Here is a tiny trained network, its code and every weight. The questions are about switching its units off for an input and a class, where a switched-off unit gives its printed mean instead of its output.

import numpy as np


def w(rows, s, z=0):
    codes = np.array(rows[::2]) - 128.0
    scale = np.full(codes.shape[1], s)
    scale[-1] = z or s
    return codes * scale


def f(y):
    return y / 2 * (1 + np.tanh(0.7978845608 * (y + 0.044715 * y**3)))


def log_softmax(a):
    a = a - a.max(-1, keepdims=True)
    return a - np.log(np.exp(a).sum(-1, keepdims=True))


def net(x, mask):
    res = np.array(x, float).reshape(1, 5) / 4 @ E
    y = f(res @ A[0][:, :-1].T + A[0][:, -1])
    res = res + np.where(mask, y, B[0][:, -1]) @ B[0][:, :-1]
    return log_softmax(res[-1] @ U[:, :-1].T + U[:, -1])


A, B = {}, {}
E = w([
[11,111,185,217,182,163],'x0',
[58,166,174,49,165,74],'x1',
[185,118,136,158,170,24],'x2',
[137,2,198,127,174,117],'x3',
[171,165,173,168,171,158],'x4',
],0.0088)
A[0] = w([
[156,98,149,133,136,149,190],'n1',
[119,41,164,208,150,135,158],'n2',
[149,88,114,118,108,173,168],'n3',
[119,126,134,129,126,171,68],'n4',
[144,139,152,70,148,70,184],'n5',
[54,113,99,152,112,86,246],'n6',
[46,116,87,119,103,165,184],'n7',
[146,77,128,116,123,133,83],'n8',
[147,123,143,157,137,125,181],'n9',
[81,122,101,117,105,110,47],'n10',
[108,161,136,121,131,254,142],'n11',
[111,164,112,169,136,170,233],'n12',
[221,189,77,174,110,138,140],'n13',
[151,101,110,138,124,137,252],'n14',
[117,161,146,168,156,97,106],'n15',
[99,176,150,154,129,156,169],'n16',
],0.017,0.0026)
B[0] = w([
[118,88,94,106,128,123,164],'n1',
[99,5,156,138,212,46,248],'n2',
[135,130,85,58,119,205,164],'n3',
[109,103,151,146,114,131,146],'n4',
[138,208,182,56,88,66,206],'n5',
[90,184,87,161,197,137,187],'n6',
[27,141,53,170,108,132,199],'n7',
[118,131,100,55,145,182,156],'n8',
[147,112,111,142,160,130,156],'n9',
[94,162,101,158,131,94,150],'n10',
[66,51,206,171,12,131,216],'n11',
[153,137,166,166,131,170,192],'n12',
[249,96,72,212,80,89,225],'n13',
[134,87,84,112,132,132,161],'n14',
[163,172,153,135,184,176,172],'n15',
[163,160,160,119,142,197,183],'n16',
],0.024,0.014)
U = w([
[68,167,48,173,115,127,111],'0',
[166,161,187,185,170,202,55],'1',
[254,120,48,160,56,104,175],'2',
[126,51,150,90,196,68,43],'3',
[157,194,159,42,100,41,253],'4',
[157,84,86,44,86,187,26],'5',
[78,64,171,173,24,209,187],'6',
],0.0093,0.0034)

Each question gives the input, the list of numbers given to net, and the class t.
The units are the neurons (one row each of A and B). Each row of codes is followed by its name. A weight is (code - 128) times the scale printed after its matrix; where a second scale follows, it is the last column's (A, B and U).
mask holds one flag per neuron, in row order. A switched-off neuron (its flag False) gives its mean, the last column of its row in B, instead of its output. The means were averaged over made-up inputs and are rounded, as every weight is.
A unit's drop is (log p(t) with every unit on - log p(t) with that unit switched off) / (log p(t) with every unit on - log p(t) with every unit switched off).
The circuit of an input: a set's keep is (log p(t) with only the set's units on - log p(t) with every unit switched off) / (log p(t) with every unit on - log p(t) with every unit switched off). Starting from the 12 units with the biggest drops (on a tie, the unit counted first), units are removed one at a time, each time the one whose removal leaves the highest keep (on an exact tie, the one counted first), for as long as the keep stays at least 0.8.
units of the circuit, in order: the units of the circuit, biggest drop first
top k neurons: the k neurons with the biggest drops, biggest first
drop of u: that unit's drop, to one decimal
input [4,7,3,-7,-2], class 0: units of the circuit, in order -> n6
input [-4,3,-7,5,-4], class 0: units of the circuit, in order -> n7, n11
input [4,7,-3,-8,-4], class 0: top 2 neurons -> n6, n7
input [7,8,-2,2,-1], class 0: top 2 neurons -> n7, n6
input [7,-5,2,-3,6], class 1: top 3 neurons -> n15, n16, n12
input [6,6,-5,8,-7], class 0: top 2 neurons -> n7, n6
input [-6,7,-7,5,8], class 4: top 2 neurons -> n5, n7
input [4,-7,3,1,8], class 3: drop of n2 -> 4.3
input [7,-2,5,1,8], class 3: drop of n2 -> 9.1
input [6,-1,3,-8,-6], class 0: drop of n7 -> 0.6
